Look-ups in named tables: a row name and a column name give one cell, copied from the table.

fas =
|  | getuv | fes | tik |
|---|---|---|---|
| lor | 117 | 68 | 62 |
| lisam | 101 | 147 | 156 |
| nif | 100 | 183 | 195 |
| nutonup | 111 | 86 | 82 |
| ridop | 111 | 85 | 77 |
| kop | 113 | 41 | 30 |
| lev | 110 | 96 | 93 |
| kam | 111 | 82 | 82 |
| bim | 111 | 70 | 66 |
| lusu | 113 | 76 | 71 |
| dof | 100 | 213 | 228 |

tik of kop: 30
fes of kop: 41
getuv of kop: 113
tik of nif: 195
getuv of lusu: 113
tik of bim: 66
tik of lev: 93
fes of bim: 70
tik of lor: 62
getuv of kam: 111
fes of lisam: 147
tik of kam: 82
fes of nutonup: 86
getuv of lor: 117
tik of lusu: 71
fes of lor: 68
fes of dof: 213
getuv of lisam: 101

Table bog
|  | pem | zuv |
|---|---|---|
| ked | 45 | 110 |
| nov | 87 | 99 |
| fud | 206 | 188 |

pem of nov: 87
zuv of fud: 188
pem of fud: 206
pem of ked: 45
zuv of ked: 110
zuv of nov: 99

Table gipuvev
|  | kor | leva | lalemit | renev | pobepa | nenuger | mamerof |
|---|---|---|---|---|---|---|---|
| fibigi | 100 | 82 | 163 | 100 | 110 | 78 | 62 |
| gipib | 83 | 175 | 115 | 185 | 168 | 113 | 125 |
| sipeda | 80 | 202 | 190 | 128 | 75 | 119 | 76 |
| nep | 143 | 123 | 185 | 76 | 108 | 61 | 179 |
| tasum | 145 | 82 | 152 | 80 | 192 | 213 | 131 |
| vom | 139 | 134 | 163 | 178 | 121 | 216 | 109 |
| dev | 66 | 105 | 111 | 131 | 204 | 178 | 205 |
| rus | 121 | 130 | 181 | 203 | 124 | 137 | 212 |
| dapo | 210 | 83 | 169 | 60 | 144 | 60 | 188 |

dapo, kor: 210
dev, leva: 105
dapo, nenuger: 60
nep, leva: 123
fibigi, kor: 100
gipib, renev: 185

Table tugamo
|  | dab | rifunef | zigu | marusi |
|---|---|---|---|---|
| bigil | 48 | 113 | 56 | 88 |
| lugoviv | 164 | 24 | 130 | 89 |
| tor | 219 | 91 | 143 | 102 |

lugoviv, dab -> 164
lugoviv, zigu -> 130
bigil, zigu -> 56
tor, marusi -> 102
lugoviv, rifunef -> 24
bigil, marusi -> 88

Table dodoga
         noveva    kule     sal
sen       14240  -62891   10937
far       34655   25045   18165
tum       33720  -19149   28551
riv       39953  -56091   -9342
fefidim   47202  -44542    -486
megenud   93616  -35982   -3804
dur      -42913   75956    7844
zavudo   -48487   -8373  -16004
gat       74700  -72158  -10338
rep       -5850    1927   -7347

kule of dur: 75956
sal of tum: 28551
kule of far: 25045
kule of gat: -72158
kule of rep: 1927
noveva of megenud: 93616
sal of riv: -9342
sal of far: 18165
sal of zavudo: -16004

rebise =
|  | dogon | gilope | ven | zase | roronas | zasuraz | bonopag | duk |
|---|---|---|---|---|---|---|---|---|
| pidakor | -0.35 | -0.39 | -0.09 | -0.42 | -0.27 | -0.63 | -0.44 | -0.04 |
| foves | -0.01 | -0.52 | 0.25 | 0.45 | -0.09 | -0.32 | -0.10 | 0.08 |
| duna | 0.02 | -0.06 | -0.43 | -0.82 | -0.46 | -0.63 | -0.30 | -0.27 |
| karo | -0.05 | 0.13 | 0.24 | 0.53 | 0.91 | 0.62 | -0.44 | -0.51 |
| kep | 0.03 | 0.15 | -0.03 | 0.49 | 0.51 | 0.19 | 0.44 | -0.51 |
| zimige | -0.16 | 0.15 | -0.43 | 0.08 | 0.06 | -0.15 | -0.03 | -0.40 |
| dafodur | -0.35 | 0.04 | 0.23 | 0.47 | 0.31 | -0.07 | 0.34 | -0.36 |
| biv | 0.48 | -0.52 | -0.17 | -0.82 | -0.46 | -0.31 | -0.32 | 0.09 |
| vufefif | -0.14 | -0.47 | -0.07 | 0.09 | 0.17 | 0.11 | -0.11 | 0.11 |
| fopuvag | 0.08 | -0.09 | -0.03 | -0.48 | -0.18 | -0.13 | -0.31 | -0.23 |
| dorimi | -0.31 | -0.48 | 0.23 | 0.29 | 0.16 | 0.08 | 0.08 | 0.12 |
| fifirof | -0.09 | 0.20 | 0.26 | 0.92 | 0.44 | 0.35 | 0.45 | -0.50 |

bonopag of duna: -0.30
zase of vufefif: 0.09
ven of dafodur: 0.23
roronas of duna: -0.46
duk of fopuvag: -0.23
zasuraz of fopuvag: -0.13
roronas of vufefif: 0.17
duk of fifirof: -0.50
zasuraz of kep: 0.19
roronas of dafodur: 0.31
Row with the largest duk: dorimi

vofino =
columns: moripep, daretid, bis, robus, zoz, bel
nasezek: [-32493, -456, 35050, -55466, -26068, -1451]
fidepop: [-36041, -4861, -10689, -48408, -32807, 674]
sori: [-33248, -763, 30267, -53964, -26637, -3509]
dena: [-56459, -33420, 14034, -7795, -8777, -41160]
rovusiz: [-31722, 8553, -75206, -56999, -49717, 19032]
gasos: [-55089, -34894, 58944, -10519, -1340, -47164]
tivoreg: [-66977, -52648, 33438, 13127, 7114, -68821]
beva: [-39740, -1592, -83580, -41051, -41777, 8679]
penokat: [-54650, -37211, 77754, -11393, 99, -46696]
kas: [-36983, -11836, 4366, -46534, -25804, -8182]
dufe: [-72530, -49146, -71803, 24173, -11788, -53900]
nutur: [-66954, -45326, -55104, 13081, -11749, -49732]
mekilo: [-44427, -13452, -34207, -31727, -29442, -9265]
gola: [-61988, -40651, 39095, 3203, 285, -60632]

What is the bel of kas in vofino?
-8182
What is the bel of nasezek in vofino?
-1451
What is the moripep of nasezek in vofino?
-32493
What is the bis of mekilo in vofino?
-34207
What is the bel of mekilo in vofino?
-9265
What is the bis of fidepop in vofino?
-10689
What is the robus of gasos in vofino?
-10519
What is the zoz of dufe in vofino?
-11788
What is the moripep of gola in vofino?
-61988
What is the moripep of gasos in vofino?
-55089
What is the bel of fidepop in vofino?
674
What is the bel of nutur in vofino?
-49732
What is the daretid of sori in vofino?
-763
What is the daretid of gasos in vofino?
-34894
What is the zoz of rovusiz in vofino?
-49717
What is the daretid of rovusiz in vofino?
8553
What is the daretid of fidepop in vofino?
-4861
What is the zoz of kas in vofino?
-25804
What is the moripep of tivoreg in vofino?
-66977

vanuf:
,nol,vovet,zaz,gev,gekisi,besaz,numize,tadur,rar
tir,-39,13,-24,12,56,29,-30,-37,26
zalurom,-25,3,-11,-7,15,4,-13,-14,11
suk,13,-28,27,5,-74,-12,58,54,-32
ren,-34,7,-19,4,44,19,-25,-33,19
rapa,12,-28,26,5,-72,-12,53,50,-30
kob,-40,16,-27,16,63,36,-32,-39,27
sufer,10,-27,24,6,-69,-12,55,48,-30
lik,-42,17,-28,16,64,38,-35,-41,30
nuvifem,14,-22,22,5,-62,-6,46,45,-28
vas,-42,17,-28,16,63,36,-33,-40,28
libo,11,-26,25,5,-70,-10,58,51,-31
lim,-37,11,-22,9,51,25,-28,-34,24
tekikul,-41,15,-25,15,58,32,-30,-37,27
pigil,-42,18,-29,17,63,39,-36,-41,30

tekikul, gev: 15
ren, zaz: -19
lik, gekisi: 64
vas, besaz: 36
vas, gev: 16
sufer, numize: 55
libo, gev: 5
libo, numize: 58
libo, zaz: 25
kob, gev: 16
lim, numize: -28
Which row has the largest vovet? pigil

zon.csv
,murusum,sufe,ges,duvov,bozavu,vura
vel,182,166,119,109,176,196
buviza,196,172,88,70,221,216
zosabi,184,143,141,98,211,194
nalumi,143,133,184,166,150,134
medodez,98,162,198,253,38,73

medodez, duvov: 253
zosabi, duvov: 98
buviza, ges: 88
medodez, murusum: 98
nalumi, sufe: 133
medodez, ges: 198
vel, bozavu: 176
zosabi, ges: 141
nalumi, murusum: 143
nalumi, bozavu: 150
buviza, sufe: 172
medodez, sufe: 162
zosabi, bozavu: 211
nalumi, ges: 184
zosabi, vura: 194
vel, murusum: 182
vel, duvov: 109
buviza, duvov: 70
nalumi, duvov: 166
Which row has the largest bozavu? buviza

Table tef
         vak  div
rorod     85   10
bomol      3   27
bafu      57   26
kesu      42   46
kal       84   75
gen       58   27
peperug   74   15
zigo      42   46
fofe      34   42
zerevab   85   10

What is the div of kal in tef?
75
What is the vak of rorod in tef?
85
What is the div of zigo in tef?
46
What is the div of bomol in tef?
27
What is the div of peperug in tef?
15
What is the vak of zigo in tef?
42
What is the vak of gen in tef?
58
What is the div of zerevab in tef?
10
What is the div of fofe in tef?
42
What is the vak of zerevab in tef?
85
What is the div of rorod in tef?
10
What is the vak of fofe in tef?
34
What is the vak of kesu in tef?
42
What is the vak of bomol in tef?
3
What is the vak of bafu in tef?
57
What is the vak of peperug in tef?
74
Which row has the largest div? kal

